Below is a small trained network, with its code and all its weights. Each question gives an input and a target symbol and asks what happens when units are switched off, that is, made to give their printed mean instead of their output.

import numpy as np


def w(rows, s, z=0):
    codes = np.array(rows[::2]) - 128.0
    scale = np.full(codes.shape[1], s)
    scale[-1] = z or s
    return codes * scale


def f(y):
    return y / 2 * (1 + np.tanh(0.7978845608 * (y + 0.044715 * y**3)))


def softmax(a):
    e = np.exp(a - a.max(-1, keepdims=True))
    return e / e.sum(-1, keepdims=True)


def log_softmax(a):
    a = a - a.max(-1, keepdims=True)
    return a - np.log(np.exp(a).sum(-1, keepdims=True))


def net(x, mask):
    ids = ['ΘΨαβγδζηλπσφ'.index(c) for c in x.split()]
    T = len(ids)
    res = E[ids] + P[:T]
    u = 0
    for l in range(2):
        q, k, v = (res @ M[l].T for M in (Q, K, V))
        z = softmax(np.where(np.tri(T) > 0, q @ k.T / 3**0.5, -1e9)) @ v
        res = res + np.where(mask[u], z, O[l][:, -1]) @ O[l][:, :-1]
        u += 1
        y = f(res @ A[l][:, :-1].T + A[l][:, -1])
        res = res + np.where(mask[u : u + 12], y, B[l][:, -1]) @ B[l][:, :-1]
        u += 12
    return log_softmax(res[-1] @ U[:, :-1].T + U[:, -1])


Q, K, V, O, A, B = {}, {}, {}, {}, {}, {}
E = w([
[2,131,147,132],'Θ',
[134,145,226,30],'Ψ',
[228,75,106,101],'α',
[73,125,60,134],'β',
[204,173,89,144],'γ',
[25,58,183,48],'δ',
[127,189,54,186],'ζ',
[86,161,120,216],'η',
[134,131,103,153],'λ',
[124,151,90,128],'π',
[135,177,245,183],'σ',
[123,38,102,167],'φ',
],0.0058)
P = w([
[124,2,89,75],'0',
[109,34,132,94],'1',
[109,34,159,93],'2',
[68,23,189,121],'3',
[56,24,204,144],'4',
[38,15,223,158],'5',
[57,10,173,151],'6',
],0.00095)
Q[0] = w([
[179,151,3,177],'L0H0',
[186,98,74,29],'L0H0',
[45,15,118,115],'L0H0',
],0.022)
K[0] = w([
[79,104,1,104],'L0H0',
[208,84,95,71],'L0H0',
[101,129,227,27],'L0H0',
],0.025)
V[0] = w([
[107,149,169,123],'L0H0',
[130,126,126,130],'L0H0',
[159,95,2,123],'L0H0',
],0.0098)
O[0] = w([
[131,139,178,160,79],'L0H0',
[126,130,129,132,131],'L0H0',
[124,74,3,35,255],'L0H0',
],0.0062,0.0008)
A[0] = w([
[104,125,135,153,175],'L0N0',
[192,150,97,108,25],'L0N1',
[33,183,38,74,163],'L0N2',
[118,134,115,129,111],'L0N3',
[104,121,45,152,84],'L0N4',
[18,97,201,108,89],'L0N5',
[142,110,231,20,112],'L0N6',
[116,123,138,167,251],'L0N7',
[96,7,122,127,204],'L0N8',
[45,87,161,64,101],'L0N9',
[111,123,134,130,132],'L0N10',
[152,152,168,164,138],'L0N11',
],0.012,0.0014)
B[0] = w([
[98,111,120,151,144],'L0N0',
[157,194,68,87,113],'L0N1',
[73,63,206,209,198],'L0N2',
[138,114,120,117,129],'L0N3',
[112,123,216,132,185],'L0N4',
[17,184,79,95,162],'L0N5',
[152,177,251,20,132],'L0N6',
[89,99,134,160,160],'L0N7',
[121,5,179,61,255],'L0N8',
[90,108,83,34,158],'L0N9',
[112,124,123,126,133],'L0N10',
[88,152,179,167,121],'L0N11',
],0.015,0.004)
Q[1] = w([
[191,252,68,104],'L1H0',
[117,173,96,125],'L1H0',
[150,158,69,90],'L1H0',
],0.016)
K[1] = w([
[220,8,145,138],'L1H0',
[151,65,122,153],'L1H0',
[188,82,69,95],'L1H0',
],0.012)
V[1] = w([
[219,96,156,96],'L1H0',
[5,179,64,2],'L1H0',
[140,67,4,184],'L1H0',
],0.0077)
O[1] = w([
[194,168,141,102,77],'L1H0',
[1,182,75,57,254],'L1H0',
[94,131,241,158,7],'L1H0',
],0.0073,0.0066)
A[1] = w([
[155,183,146,209,220],'L1N0',
[127,177,141,174,244],'L1N1',
[132,58,126,127,127],'L1N2',
[134,135,126,144,63],'L1N3',
[87,140,195,245,93],'L1N4',
[133,151,70,153,2],'L1N5',
[163,88,46,181,195],'L1N6',
[132,173,164,150,193],'L1N7',
[138,133,146,128,105],'L1N8',
[190,155,129,210,41],'L1N9',
[207,160,147,41,112],'L1N10',
[141,168,89,74,42],'L1N11',
],0.011,0.0047)
B[1] = w([
[193,61,50,99,157],'L1N0',
[182,118,50,157,142],'L1N1',
[97,150,185,72,255],'L1N2',
[152,102,171,144,115],'L1N3',
[117,211,158,252,207],'L1N4',
[154,60,200,132,154],'L1N5',
[178,188,85,36,197],'L1N6',
[178,71,85,159,141],'L1N7',
[157,99,154,140,128],'L1N8',
[151,54,241,95,147],'L1N9',
[154,226,162,103,147],'L1N10',
[187,69,157,216,217],'L1N11',
],0.019,0.0098)
U = w([
[133,143,122,131,124],'Θ',
[57,188,196,187,84],'Ψ',
[118,208,37,189,199],'α',
[5,185,46,120,213],'β',
[117,142,119,130,22],'γ',
[104,226,33,61,225],'δ',
[207,81,193,196,5],'ζ',
[224,72,60,95,160],'η',
[126,50,237,53,90],'λ',
[126,147,123,147,174],'π',
[170,238,142,102,99],'σ',
[83,4,108,190,107],'φ',
],0.0032,0.0029)

Each question gives the input, a string of symbols that net reads in full, and the target symbol t.
The units are the heads (3 rows each of Q, K, V and O) and the neurons (one row each of A and B). Each row of codes is followed by its name. A weight is (code - 128) times the scale printed after its matrix; where a second scale follows, it is the last column's (O, A, B and U).
mask holds one flag per unit, layer by layer, with each layer's heads first. A switched-off unit (its flag False) gives its mean, the last column of its rows in O or B, instead of its output. The means were averaged over made-up inputs and are rounded, as every weight is.
A unit's drop is (log p(t) with every unit on - log p(t) with that unit switched off) / (log p(t) with every unit on - log p(t) with every unit switched off).
The circuit of an input: a set's keep is (log p(t) with only the set's units on - log p(t) with every unit switched off) / (log p(t) with every unit on - log p(t) with every unit switched off). Starting from the 12 units with the biggest drops (on a tie, the unit counted first), units are removed one at a time, each time the one whose removal leaves the highest keep (on an exact tie, the one counted first), for as long as the keep stays at least 0.8.
units of the circuit, in order: the units of the circuit, biggest drop first
unit that matters most: the unit with the biggest drop
top k neurons: the k neurons with the biggest drops, biggest first
k most important neurons of layer l: the k neurons of layer l with the biggest drops, biggest first
input σ ζ η φ φ η, target δ: 2 most important neurons of layer 1 -> [L1N6, L1N11]
input β φ φ π Ψ, target σ: units of the circuit, in order -> [L0N6, L1N10]
input π φ Ψ, target σ: units of the circuit, in order -> [L0N6, L1N10]
input φ δ Ψ φ, target η: top 2 neurons -> [L0N6, L0N8]
input φ ζ Ψ β φ, target η: 2 most important neurons of layer 0 -> [L0N6, L0N2]
input Ψ η η, target η: unit that matters most -> L0N6
input φ φ σ, target α: 2 most important neurons of layer 0 -> [L0N5, L0N8]
input δ δ β γ φ, target φ: top 2 neurons -> [L0N5, L1N11]
input Θ ζ δ φ δ α, target φ: top 2 neurons -> [L0N5, L1N11]
input δ φ ζ, target φ: top 2 neurons -> [L0N5, L0N6]
input φ β φ, target λ: 2 most important neurons of layer 1 -> [L1N2, L1N4]
input φ π φ Ψ ζ Θ, target β: units of the circuit, in order -> [L0N5, L1H0]
input η Ψ φ Ψ φ π, target η: top 2 neurons -> [L0N6, L1N6]
input π φ ζ σ β ζ α, target δ: top 2 neurons -> [L1N6, L0N5]
input φ φ ζ φ σ φ, target δ: 2 most important neurons of layer 1 -> [L1N6, L1N11]
input σ Θ Ψ φ Ψ Ψ ζ, target η: top 2 neurons -> [L0N6, L0N8]
input ζ ζ Ψ β, target η: top 2 neurons -> [L0N6, L1N6]
input β δ β Θ φ φ φ, target β: unit that matters most -> L0N8
input φ λ δ φ, target φ: top 3 neurons -> [L1N11, L0N6, L0N5]
input η β Ψ β γ β α, target η: top 2 neurons -> [L0N5, L0N6]
